Each row is followed by its class.
[  7 -12  70  41  -2  37  57 -15   0   8  21  62 -18 -28 -23   1  -8  23
 -25 -42 -14 -42   8 -34  43  28 -13  12 -36 -24 -55  21 -25  -2 -49  -9
 -45 -25  40  -8 -25  62 -45]
G
[ -4 -47  24  41  52  14   1 -24   1 -37  57  -2 -35 -22  -7   1  -8  27
 -62  -7  22   5 -28 -40  49  49   0  10   8  20 -50 -11  -6  18 -39  51
  -9   2  65   2   5  24   5]
K
[-19  24 -23 -34  28 -10  79 -53  30 -35  24 -25 -59 -12  24  34 -50 -25
   9 -29 -57  10  86 -11  33 -15 -28  29 -47 -18  48 -29 -29  15  23  31
   7 -16 -81  42 -18  16 -29]
X
[  3 -17  -4 -29  -6   4 -41 -36   4 -47 -78  30 -14 -43  22 -27 -10  14
   1 -11  42   2  19  22  22  27  11 -26  13   8 -29 -40 -31  60  14 -35
 -14   4 -51  -3  28 -51 -30]
V
[-62   8 -16  32  -7  21 -23  89 -31  -6   6  34  -1  56 -39 -15  20   2
  26 -11  19 -17 -14  28 -25   6 -13  -3 -26 -24  46   3   8   3  48 -12
 -27  43 -35 -26  15 -60 -32]
M
[-10   6  -1 -33   1  38   2   7   0  46 -45   5 -10  -7  20 -15 -52 -16
  16  41  17 -21  35  32  56  39   0 -37  29   6  20   2  25  80  23  -5
 -15  -6   6 -18 -24 -24 -13]
E
[ -2  53 -11   8  -4 -71  10 -24  -3 -27  -6  -7 -39  16  14   4  -9  26
  13 -78 -16  -9  88 -19   2 -21   6  -1 -66 -31 -56 -18   2  18  27   1
 -18   7 -16  17   4  30  10]
J
[  3 -41  10   6   9  10 -40   6   0 -12 -31  55  24 -15 -52  -9  58 -21
 -37  16  28  -8 -37  20  10   5 -10  58  29 -30  -9  -2 -41 -19  38 -23
 -47  15 -61 -13   7 -62 -22]
G
[-37   9  -2 -31  12 -12 -19 -26  17  19 -11  -3  34 -22  33  -1  64  14
   6  28   4  -2  65  23  -1  -4 -10 -39 -38 -18 -47 -35  40 -13  18  45
  16  19 -31  -9   8 -33 -21]
J
[ -3 -53  24  35  40  -7  11 -51  28 -27 -29 -17  10 -21  16  -6 -31   5
 -26  18  29 -20  -2   8  13  14   2 -32 -18  15  -2 -40   2  37 -36  24
  23  60  23  24  -4 -41 -31]
M
[  3   9  15 -59  14  29  -3  12  -3  -1  41  31  -6 -28 -34   2 -13 -12
 -41  59  -3 -15  11   7  31 -25 -15  34   0   9  46   1 -28 -13  18  13
   8 -18 -19  -5  -1 -51 -16]
G
[ 27   7  45 -35 -26  33  -8 -22 -13  24 -64   0   7   6  92 -21 -12   8
  25  46   3 -18   4  -9  -8 -10  13 -49  23  -3   1 -22  61  12  13  -5
  18  14  18  44  -9 -32 -47]
E
[-33   7   1 -28  30   6 -18  -7 -16   3  27  30 -14  40  11 -18  19 -21
   1   3  22 -41  13  -7  11   9   6  -7  31   9   9   9 -19  39  11  -9
 -10  -7  -1  -4  29 -93  -5]
E
[ -6 -32 -42   7  36  22  -5  11  10   9 -20   0  19  30   6  12 -11  10
 -44  -3  54  37   0 -18  52  19  -5 -32  33  -4 -29  40   1  12 -50   7
  -9  31  13  13   4  15  21]
K
[  1  -6 -27  58  24   1  61   5   1 -15 -53 -12  54  11  41 -19  21   4
 -26 -10  33  13  10  13  19  30  33 -29 -17  -8  -8  -9  48  58 -23  15
  -1  28  29   5   7   8 -44]
V
[-19  12  37  -5   2  18  25 -54   0  14  -3  -7  26 -12  -4  12 -14  12
  10 -39 -29 -11  22  -1  61  35  -9  19  -2 -27 -42  -7  -9  -8  -7  -5
 -12  22  -4  -1  15  41  16]
X
[ 21 -16  34  -7 -43  14  23 -38  28 -15  30  -1  17 -40   3  13 -39  31
 -48 -27 -18 -11  20 -32  55 -40   0  41  -1 -24 -44  28 -15 -18 -27   4
 -22 -48  89   1  -2  80   9]
K
[ 16  20 -12   3  20  18 -16  16   6  51  -4 -12  78 -36  -3  17 -17   8
 -62  46  29 -21  11  10  12 -11  -1  -5 -53  26  18  24  45 -28  18  20
  -5  37   5   6  36 -63   3]
G
[  3  64 -21 -31 -52  36  11 -34  -6   0 -20  21  31  -6  17 -24 -12  15
  27  -7 -11  -8  25  10  43  18 -23   7   3 -13  -6  20  34   5  13 -52
   2  40   5   5   3 -30   1]
X
[ 54  71  -2  10  -6  15  54 -25  -6  18 -28  -1  38 -35  28  -4  21  52
  20 -19 -15  -3  46  -3  27 -19 -10  52 -21 -32 -74  34 -13   0   1 -19
   5 -54   0 -21 -19  19  -9]
G
[ -4  69  11  27  25  -2 -23   2  29  -8 -38   4 -34 -36  -2   5 -24 -14
  37  16 -48 -37  33  34  -5  20 -14   4  -4   9  21 -12  32  38  23  55
  13  12  15 -19 -11 -51 -31]
M
[ 29  10  81  28  58   1 -18   1 -19  43  24 -21 -18 -19  -2  11  -4  25
 -18   4  17 -16   9 -36   1  13 -40  -7 -14  30 -39 -39  17 -36   1  69
  40  47  31   7  26 -47  -2]
J
[-46  21  -4 -15   6 -15  50 -31   8  12  27 -13 -10 -31  40 -13  27 -15
 -41  14  14  -9  64 -23  14  14  20 -27  -5 -20  -4 -19  25  49  -2  64
  19  -7   8  35  52   6   3]
J
[ 15   7   5  -3  57  11 -18 -15  -6  55 -68 -17  14  70  36  -7 -27 -15
   6  12  34   0  39  12  61  20   7 -43  37  12 -60   3  37  64 -19  26
   1  61   8   6 -21 -35  13]
E
[ -39   -2  -20   14   35   -8  -50  -39  -24 -109  -15   42   19   -8
  -34    3   30  -35   16  -16   -7   -3   25    9   14  -41   25   16
   29  -11   -5  -10  -42   23    3   -6  -40   12  -43  -42   27   -5
  -29]
R
[-22  52  -6  -5  17  12 -27 -23 -21  53 -26   1  22 -30  55  23  28  16
  10  -4  -2 -14  41   8  -8  32  29 -14 -14 -10 -53  36  42  26  -3  23
 -24 -19 -26  30  24   5 -35]
K
[ -3 -33  68  40  54 -23  46 -25   9  -9 -23  13 -24 -61 -21  24  20   7
  29 -38 -33 -10  52 -19  22  15 -51   9 -86   2   0 -18 -37 -29 -39  11
   1 -38 -24  23 -22  23 -27]
F
[-28 -42 -15  43  24  16  26  12  -7  -9  18  45  36 -23 -37  -4 -20 -36
 -21  -6  50  -5  20 -12   8 -19 -57   5 -29 -12 -15  19  25  38   1   0
  -3  14  13   9  65 -31   3]
K
[-12  13 -16   3  83 -10  25 -15  17  25   6  -4 -22  11  -6  15  35  25
 -26  -7  40  -3  31  23  29   0 -16 -29   1  17 -54 -22 -20  38  -5  16
 -32 -12 -19 -11  34 -18  33]
J
[ 50  41 -56  25  49 -12  28 -44   3  12 -37  -1 -62 -46  75 -27  18  21
  -3  19  -4 -16  47 -34   6  40   7 -38  65   4 -24   4  17  49   2  10
   1 -12 -16  36 -33 -16 -41]
F
[-46  65  17 -23  27  12 -18  -1  -9 -25  -1  43 -37  20  -9  11  11 -14
  26 -13   8  18  66   0  39 -56 -25 -18   1  15   6 -29   1  52  16 -19
  21 -16 -47  13   4 -57 -53]
R
[-26 -47   3  26  -2 -20  46   9  48  58  23   3 -17  -3   0 -15  35 -37
 -14 -10  23  17   8 -40  44   6 -23  -3  23 -32  21 -11  17 -38 -11   4
  33  -9 -18  27  -1  -9 -38]
F
[ 33 -18  56 -26 -28  13  12 -41  46 -18 -35  -6 -16 -46  33 -24  34   7
  11   3   6   0 -36 -39  34  48  -2   4  36  10 -10 -30 -25  19 -27 -29
  16 -63  23  19  11  10 -28]
G
[-72  21  23   6 -10  75  34  56 -55  31 -14  60  28  53   5   5 -11   8
 -28 -16  56  -5  17  45   5 -23 -10   6 -21 -43   7  44 -14  43  34   2
   2  -3 -26  -4  13 -40   9]
E
[ 64 -12 -35 -11  13   8 -12 -12 -26 -16  -5  -9  37  -8  16 -10  -9  39
  80 -10  11 -15 -17   3   6  10 -20  -3   2  19  -1  12  -6 -38 -11 -70
  23  28   8 -38 -16 -42 -32]
X
[ 53 -36  47  28  55   1  33 -47 -30  18 -46  -5  43 -19  22   4  -8  31
 -90  13  37 -38   6   0  -9  -6  -6  13 -36   3 -73 -14   6  59 -12 -10
 -26  49  47  76  26 -25  -6]
V
[-29  -2   3 -23  21  27  -2 -22 -15  -2   2   4  32  11  35 -10 -26   8
 -27  47  11 -25  12  32  36  18  38 -12  13 -21   2   6  19  -1 -10  44
  25  42  32 -30 -31 -31 -13]
E
[ 35  34   6 -10  13  33  20 -15 -14  55  -8 -16  16 -21  19   4 -50  27
 -36  19  34  -5  28 -21  33 -13 -15 -29 -52  18 -50 -20  57  -2   4   9
  -8  52 -12  30  44  -2 -11]
G
[ 32  -3 -33  12  -1   0  52 -23 -23 -29  -2 -32  18  19  37 -45  13  24
  -8  33  39  32 -15   4  19 -17  27   6  52 -16   2 -25   3  19  23 -19
  -4  14 -15   0  -9   8  -8]
J
[-23  12  40  24  -8  -4  43 -42  29 -24  65  33  -7  -1  22  11 -35  13
 -25 -61 -42 -22  54 -53   4 -23 -20   4 -63 -27 -67  41 -16  22 -42 -11
  31 -37  41  36  -7  15 -40]
V
[-37 -14 -16  13  -5  50  32  32 -31 -10 -32  39  15  -5 -58  -3  21 -70
   4 -26  20  36  33   7   3   6 -57  32 -11 -22  28  -6 -40  11  19  36
 -17  38 -99 -41  43 -20 -31]
V
[  8 -25  80  20  13  25  35 -67  20 -17  19  -9  11 -56  40  -3  -7  35
  12 -20 -16 -34  27 -36  26  18 -30   8  -4  -1 -28  -6 -43  20 -27 -13
  40 -53  25  28 -22  11 -77]
F
[-24  -4  -9  -1  43  10  28 -11 -21 -75  -2  33  20 -13 -38  -1  23   0
 -48  14  12  -3  -8  41   1  -8 -17  44  20  -4  29 -17 -49  32  24  24
 -12 -19   9 -31   5 -12  33]
K
[-14   2  -1   2 -25 -30  51 -84  29  -3  34  -3  -5  -9   5  15  19 -10
 -30 -77  12  23  35 -51  33   1 -17   3  14 -13 -48 -14 -20  29 -30 -19
  26 -28  12  24 -13  37 -36]
K
[ -3 -56  46  36  10   5  31  -2  -6 -26 -41  69   9  25  -6 -26  57  -9
 -19 -16  18   4 -19   1   3 -24  -7  16  -6 -28 -21 -17 -19   3 -10 -48
 -56  -1 -39  37   7 -40 -50]
V
[ 33  12 -24 -11   2  24 -64  14   3 -19 -42   7  27   3   9 -33  51 -19
  27  57   0  19 -16  14  23  38   6  19  16  16 -14  14  41  17   6  12
  -6  27 -20 -14 -28 -51 -35]
G
[ -7  33  -4  20  48 -23  -2 -26  37 -35  16  20 -19   2  50  -3  56  24
  -1  -3  -6 -31  25 -27  13 -37  15   3  29 -15 -32 -10  16  -1 -12  -3
  12 -34  47   1   1 -48 -57]
R
[ -4  11  70  53  -2  41 -55 -20   3  27 -18  -3  34 -13 -14  -6 -47   2
 -29  12   1 -26  -5  11  24  -3  -5  30  32  16 -26  28 -17  59  41   4
 -30  16  -7  20  19 -72   6]
M
[ -1  28 -39  42  25  33  55  -6  10 -16 -16 -16  29  21 -17  19   8  22
 -21 -28  18  -1   5  -9   0  -3 -43 -33   5  -7 -22  -2   3  22 -34  11
   3  66  45 -19  27  14  -2]
M
[-10  26 -33   2  41  -9  36 -31  26 -52  25   3 -54 -36  21  -5  11  20
 -37  -9  20 -24  33  -9  14  31 -17 -27 -38  28   9 -28  17  36 -34  40
  48  14  52  17   7 -16 -20]
F
[-44 -13   7   0  -7  56  38  -8 -48  -9 -20  31  28  15  18 -26   1   0
   3  28  24  14   3   0  32  17   0 -30  -1 -17  33   9   0  20   7 -38
 -37  14 -55  14   3 -34 -19]
E
[ 37  18  24 -40 -39   9  13 -45  27   3  -1  16  -1 -34  40  14  64  11
  -5 -17 -14  -8   4 -16   1 -20   6  16  76  -7 -21  11 -18  14 -30  -8
  24 -87  70   5 -38  32 -64]
K
[-28  30   2 -23   6  21  31 -31 -23  26  28   5  57  73  11 -24  26 -32
  19 -12  -6 -11  21  14  -3 -30   5   1   7  -7 -33 -19  10  -6   1   5
 -12  41 -55 -35  35 -18 -51]
V
[ 18   7  27  20  52  19  32 -29  22  -6  52  12 -42 -22 -13  11   7 -10
 -24  22 -31  11 -16 -33  32  18 -22  38   4   1 -43  13  -9  16 -31  23
   8 -38  -3  23 -17  14 -16]
G
[ -25   17   32   54   62   13   64  -45   -6   32   42   20  -20   -3
   -5   16    6    0 -114  -40   43  -44   22   -3   10  -24   -4   20
   -9    4  -42  -22   -5   45    6   53  -19   24    9   51   60   -8
   -5]
F
[ -9 -29 -17 -22 -16  36  -4 -33   0 -71  -8  23  50 -29  -5 -13 -21 -20
  -5  20  40   6 -20  16   9 -20 -18  25  57  -9  28   8 -31  48  10 -39
  15 -17   0  -4  38 -24 -26]
K
[ -5  29  37  43  33 -10  16 -35  14 -35 -11  47  15  -8 -21  26  19  35
 -63 -32 -23  16   7 -23   3 -22 -31  -1  -5 -24 -57   6 -39  18  24 -35
   3 -38 -27  43 -20 -10  25]
G
[-16  -3  -5  15  -1  19  22  40 -40  30 -17  58 -16  47 -36   9   5  10
 -34 -37  30  30 -12  16  15 -15   3 -16  13 -36 -13  -4 -12  -4  22 -61
 -50  30 -77   7 -19   7 -54]
V
[-32  27   0  -9   5  63  26 -53 -34   0  12  31  22  10  21 -29 101 -14
 -55  48  -3  41 -13  18  -1  29   7 -39  41  19 -62 -31  35  54 -16  52
   4  33 -25  -6 -22  -1 -28]
V
[ 17 -24  28  14  34   8  51 -40  14  18  42 -10   8 -30   8   6  28  12
  15  22 -34   2  15  -4  23 -34 -25  16 -29   9 -28  17  -5  -1 -27 -23
 -10 -69  -9  28 -33  37 -28]
F
[  5 -11 -28  -6   9  33  64 -28 -18  50  11 -36  66 -10   0  -1 -49  17
 -45  13  60  -2  -3  -8  36  45 -32  -6  -8   7 -13  39  -2  19 -51 -12
  26  41  58 -12   7  30  45]
K
[-17 -32  15  -8  12  18 -31 -25  -4  -2 -17   1  16 -34   7 -17 -17 -15
 -20  56  -9   7   0  12  36  17  12  16  37 -12 -10 -19  17  -4  32  42
 -39   9 -30  -9   5   8   2]
K
[ 11  40 -36   4  34  25  44 -36 -18 -30 -37 -17  19  -3  36 -28  17  -8
  21  56  -4  19 -20  30  -8  34  -6 -21  44  25  59  -3   7  17 -11   6
  42  22 -33  -5 -38  -5 -11]
F
[ 18 -38  -2   1  42  51  32  14 -48  30 -34  -3  57  17  12  15 -55  20
 -40  11  63 -33  25  -8  11 -23 -27 -25  -2 -13 -19  39 -18  54  -2 -24
 -19  34  33  21  47 -19  28]
E
[ 29  25  15   7   5 -10  -9 -60  44 -13 -12  -7 -39 -26  48  20 -26   4
  37 -34 -50 -22  33 -41  37   5  11  18  19 -28 -66  38   2   9 -34  -3
 -11 -47  39  12  -6  21 -25]
E
[  9 -12  15  22  -3  30  23 -12 -44  -6   2  -2  68 -25  -1  10 -29  30
  -5 -35  29  13  14  -9  38  -6  -2 -19 -41  23  29   3  -6 -52 -21   1
  28  53   1 -17  16 -14   1]
X
[-16   6  27   3 -13 -11  -2   4  11  58  75  22 -47  -3 -16  38 -16  24
 -51 -98  28 -17  57 -49  30  -9 -26   4 -14  -6 -68  10 -28   3  -4  27
  30 -35  50 -13 -21  16 -33]
K
[ 17  29  53  30   8  14  56 -79  -5  17  78   3  25 -32  23 -11 -20  38
 -49  28 -59 -46   0 -19 -21  -3 -20  29 -33 -19 -83 -12  15  -8  37  15
  14 -13  23  -4 -55  25 -24]
G
[  6 -16  14  -2 -41  -7  51 -35 -22 -40   9   0  19 -45  34  16   8  36
 -61 -55 -15  18  84 -27  19 -67  12  19 -37 -23   9 -20 -47   9  51  25
  13 -44 -10  32 -26  26  -1]
X
[ 17   6  55  19  16  14  87 -60 -19  39   5 -34  11 -40  26  13  47  15
 -10  23 -31   6  18 -32   6  48 -21 -10 -12 -17 -19 -18  18   4 -35  16
  -2   7  10  46 -46  61 -58]
J
[-27  33 -22   8  20  26  18  29 -20 -22 -26  40 -19  35 -23  -4  63  -1
   7 -15  39 -12 -16  41   5  -2 -21  78  -3 -31   9  19 -35   1  -2 -22
 -23  14 -11 -39 -12 -34 -17]
R
[-18  37  33   8  28 -12  88 -31 -11  33  64  15 -30  19  22  10  14  24
 -58 -41 -17  -9  34 -39   2 -24  -3  12 -29 -35 -54 -15  -5 -19 -19  16
  19 -10   1  37  10   7 -31]
V
[ -7  42  -6  21  38  34  52 -27  -5   0  22   3  60 -29  29   0  -4  39
 -66  23   6  -3  42 -27  22  -7  -9 -23 -37  -3 -37  20  13  -8 -13  45
  27  10   8   2  24 -18  20]
G
[-28  15   4  39  30   6  41   7 -19  -9 -14   2  38 -21 -19  12  18   7
 -10   7 -10  10  19   0  20  20 -27 -15 -69   4  10   8  39   8  -1  16
  -6   5  35  -7  10 -13  45]
E
[-67   7  48  27  21   4  20 -28  23 -37  78   1 -69  31  14  11   3  15
  -6 -23 -51  -4  -6 -18 -11  -5  -3  17 -47 -25 -44 -15 -13  13 -11  43
  12 -19 -12  34 -13  18 -21]
M
[ 11   9  53  42  39  23  24  12 -59  33  13 -24  30   8 -22  31 -41  23
 -41 -30  12  -5  36 -42  21   1 -38 -14 -35  20  -3  -5  -8  10  21  32
  15  36  36   2  -1 -20  13]
E
